Below are the code and all the weights of a small trained network. Each question names an input and a target symbol and asks about switching units off, where a switched-off unit gives its printed mean instead of its output.

import numpy as np


def w(rows, s, z=0):
    codes = np.array(rows[::2]) - 128.0
    scale = np.full(codes.shape[1], s)
    scale[-1] = z or s
    return codes * scale


def f(y):
    return np.maximum(y, 0)


def softmax(a):
    e = np.exp(a - a.max(-1, keepdims=True))
    return e / e.sum(-1, keepdims=True)


def log_softmax(a):
    a = a - a.max(-1, keepdims=True)
    return a - np.log(np.exp(a).sum(-1, keepdims=True))


def net(x, mask):
    ids = ['Ωαβδμπφψ'.index(c) for c in x.split()]
    T = len(ids)
    res = E[ids] + P[:T]
    u = 0
    for l in range(3):
        r = res
        for j in range(3):
            rows = slice(2 * j, 2 * j + 2)
            q, k, v = (r @ M[l][rows].T for M in (Q, K, V))
            z = softmax(np.where(np.tri(T) > 0, q @ k.T / 2**0.5, -1e9)) @ v
            o = O[l][rows]
            res = res + np.where(mask[u + j], z, o[:, -1]) @ o[:, :-1]
        u += 3
        y = f(res @ A[l][:, :-1].T + A[l][:, -1])
        res = res + np.where(mask[u : u + 4], y, B[l][:, -1]) @ B[l][:, :-1]
        u += 4
    return log_softmax(res[-1] @ U[:, :-1].T + U[:, -1])


Q, K, V, O, A, B = {}, {}, {}, {}, {}, {}
E = w([
[140,161,240],'Ω',
[80,192,107],'α',
[93,59,153],'β',
[40,228,140],'δ',
[46,115,137],'μ',
[189,1,235],'π',
[212,170,155],'φ',
[129,88,180],'ψ',
],0.016)
P = w([
[171,145,206],'0',
[89,101,125],'1',
[68,135,93],'2',
[87,25,135],'3',
[77,135,91],'4',
[81,135,120],'5',
[118,175,3],'6',
[99,115,140],'7',
[130,113,152],'8',
[105,163,98],'9',
[130,57,104],'10',
],0.0067)
Q[0] = w([
[88,167,233],'L0H0',
[252,160,122],'L0H0',
[86,54,84],'L0H1',
[60,146,162],'L0H1',
[96,82,62],'L0H2',
[130,194,102],'L0H2',
],0.016)
K[0] = w([
[132,124,7],'L0H0',
[217,134,185],'L0H0',
[153,118,170],'L0H1',
[82,99,190],'L0H1',
[91,100,53],'L0H2',
[122,176,152],'L0H2',
],0.018)
V[0] = w([
[141,125,224],'L0H0',
[131,127,164],'L0H0',
[129,124,114],'L0H1',
[54,96,74],'L0H1',
[120,254,144],'L0H2',
[189,215,133],'L0H2',
],0.0087)
O[0] = w([
[167,176,223,247],'L0H0',
[146,149,176,174],'L0H0',
[131,111,125,96],'L0H1',
[179,198,35,34],'L0H1',
[136,27,217,250],'L0H2',
[144,2,116,214],'L0H2',
],0.0055,0.0024)
A[0] = w([
[147,214,248,130],'L0N0',
[49,162,84,247],'L0N1',
[134,164,252,108],'L0N2',
[3,125,99,50],'L0N3',
],0.007,0.0012)
B[0] = w([
[134,87,62,254],'L0N0',
[164,2,138,186],'L0N1',
[126,126,47,255],'L0N2',
[205,184,74,195],'L0N3',
],0.012,0.0061)
Q[1] = w([
[141,37,81],'L1H0',
[92,184,148],'L1H0',
[140,13,254],'L1H1',
[106,78,117],'L1H1',
[162,121,170],'L1H2',
[131,59,50],'L1H2',
],0.016)
K[1] = w([
[171,29,146],'L1H0',
[133,181,101],'L1H0',
[149,106,252],'L1H1',
[47,178,182],'L1H1',
[89,86,159],'L1H2',
[175,156,185],'L1H2',
],0.018)
V[1] = w([
[199,138,124],'L1H0',
[142,70,128],'L1H0',
[137,120,200],'L1H1',
[125,121,140],'L1H1',
[107,91,229],'L1H2',
[4,110,103],'L1H2',
],0.015)
O[1] = w([
[64,222,195,212],'L1H0',
[165,185,216,254],'L1H0',
[128,185,44,61],'L1H1',
[117,131,129,121],'L1H1',
[94,239,4,42],'L1H2',
[62,2,54,33],'L1H2',
],0.0071,0.01)
A[1] = w([
[247,109,94,252],'L1N0',
[93,161,1,106],'L1N1',
[36,188,47,78],'L1N2',
[86,74,76,121],'L1N3',
],0.0093,0.0027)
B[1] = w([
[1,89,139,255],'L1N0',
[191,157,132,128],'L1N1',
[131,127,149,128],'L1N2',
[47,179,16,141],'L1N3',
],0.0058,0.0073)
Q[2] = w([
[60,66,189],'L2H0',
[127,44,130],'L2H0',
[135,212,94],'L2H1',
[152,134,1],'L2H1',
[153,84,80],'L2H2',
[152,170,72],'L2H2',
],0.014)
K[2] = w([
[199,217,125],'L2H0',
[184,142,57],'L2H0',
[109,174,226],'L2H1',
[113,255,116],'L2H1',
[71,161,140],'L2H2',
[171,192,103],'L2H2',
],0.015)
V[2] = w([
[209,197,135],'L2H0',
[3,181,207],'L2H0',
[151,146,247],'L2H1',
[224,250,128],'L2H1',
[150,9,136],'L2H2',
[16,151,136],'L2H2',
],0.0067)
O[2] = w([
[176,79,114,166],'L2H0',
[47,60,63,205],'L2H0',
[106,64,247,197],'L2H1',
[91,178,176,1],'L2H1',
[254,86,64,212],'L2H2',
[111,118,179,125],'L2H2',
],0.0088,0.01)
A[2] = w([
[19,83,142,146],'L2N0',
[138,2,130,186],'L2N1',
[141,73,89,6],'L2N2',
[183,99,31,95],'L2N3',
],0.0077,0.0025)
B[2] = w([
[72,227,139,167],'L2N0',
[81,165,73,253],'L2N1',
[150,211,156,173],'L2N2',
[47,194,254,219],'L2N3',
],0.0083,0.016)
U = w([
[53,16,133,2],'Ω',
[96,255,91,40],'α',
[75,53,88,180],'β',
[26,131,79,139],'δ',
[48,132,90,95],'μ',
[72,136,104,129],'π',
[179,155,187,114],'φ',
[56,142,148,185],'ψ',
],0.0086,0.006)

Each question gives the input, a string of symbols that net reads in full, and the target symbol t.
The units are the heads (2 rows each of Q, K, V and O) and the neurons (one row each of A and B). Each row of codes is followed by its name. A weight is (code - 128) times the scale printed after its matrix; where a second scale follows, it is the last column's (O, A, B and U).
mask holds one flag per unit, layer by layer, with each layer's heads first. A switched-off unit (its flag False) gives its mean, the last column of its rows in O or B, instead of its output. The means were averaged over made-up inputs and are rounded, as every weight is.
A unit's drop is (log p(t) with every unit on - log p(t) with that unit switched off) / (log p(t) with every unit on - log p(t) with every unit switched off).
The circuit of an input: a set's keep is (log p(t) with only the set's units on - log p(t) with every unit switched off) / (log p(t) with every unit on - log p(t) with every unit switched off). Starting from the 12 units with the biggest drops (on a tie, the unit counted first), units are removed one at a time, each time the one whose removal leaves the highest keep (on an exact tie, the one counted first), for as long as the keep stays at least 0.8.
units of the circuit, in order: the units of the circuit, biggest drop first
top k neurons: the k neurons with the biggest drops, biggest first
top k neurons in layer l: the k neurons of layer l with the biggest drops, biggest first
which heads matter: for each layer, one digit per head in row order, 1 if its drop is at least 0.15 and else 0, layers parted by /
input Ω ψ φ β φ ψ, target φ: top neuron in layer 2 -> L2N2
input Ω φ ψ β φ α, target φ: top 2 neurons -> L0N2, L0N0
input δ φ φ φ φ β μ, target α: units of the circuit, in order -> L1H2, L0H2
input φ δ φ ψ φ δ φ δ μ φ φ, target ψ: which heads matter -> 001 / 101 / 111
input δ φ μ φ π μ β β, target α: units of the circuit, in order -> L1H2, L0H2
input φ φ α, target φ: top 3 neurons in layer 0 -> L0N2, L0N0, L0N3
input δ π φ δ, target α: which heads matter -> 001 / 101 / 011
input φ φ δ β φ φ δ, target φ: units of the circuit, in order -> L2N1, L1H2
input δ φ ψ φ φ δ δ π ψ ψ δ, target α: units of the circuit, in order -> L1H2, L2H1, L1H0
input δ φ β δ δ ψ φ φ β π, target α: units of the circuit, in order -> L1H2, L2H1, L1H0, L0H2
input δ ψ μ φ φ ψ π α, target α: units of the circuit, in order -> L1H2, L2H1, L1H0, L0N0
input φ μ ψ β, target ψ: units of the circuit, in order -> L0H2, L2H1
input δ δ φ φ π Ω ψ μ, target α: units of the circuit, in order -> L1H2, L2H1, L1H0
input π α β φ δ ψ φ π φ μ δ, target Ω: top 3 neurons -> L0N2, L1N0, L0N0
input π φ Ω, target Ω: top 2 neurons -> L0N2, L0N0
input δ Ω δ ψ Ω, target α: top 2 neurons -> L0N2, L2N2
input φ φ μ, target φ: top 3 neurons in layer 0 -> L0N1, L0N2, L0N3
input π φ β φ μ, target Ω: top 3 neurons in layer 0 -> L0N2, L0N0, L0N1
input π φ ψ Ω Ω π ψ δ φ ψ, target Ω: which heads matter -> 101 / 001 / 010
input ψ π φ π φ φ δ, target β: top 2 neurons -> L0N2, L2N3
input δ Ω δ ψ φ φ π β φ μ, target φ: top neuron in layer 2 -> L2N0
input φ ψ δ δ ψ δ φ Ω ψ φ, target ψ: top neuron -> L0N1
input Ω δ φ φ δ φ β, target φ: top 2 neurons in layer 0 -> L0N2, L0N0
input π ψ π φ φ, target Ω: top 3 neurons -> L0N2, L0N0, L1N0
input δ δ φ δ ψ φ Ω, target α: top 3 neurons in layer 0 -> L0N2, L0N0, L0N3
input δ ψ β ψ μ μ ψ, target α: top 3 neurons in layer 2 -> L2N2, L2N3, L2N1
input π φ π δ, target Ω: top 2 neurons -> L0N2, L0N0
input δ μ δ δ φ Ω π, target α: top 2 neurons in layer 0 -> L0N0, L0N2
input δ φ π π ψ δ π π φ β, target φ: top neuron -> L2N0
input δ π ψ β ψ β, target α: top 2 neurons in layer 2 -> L2N2, L2N3
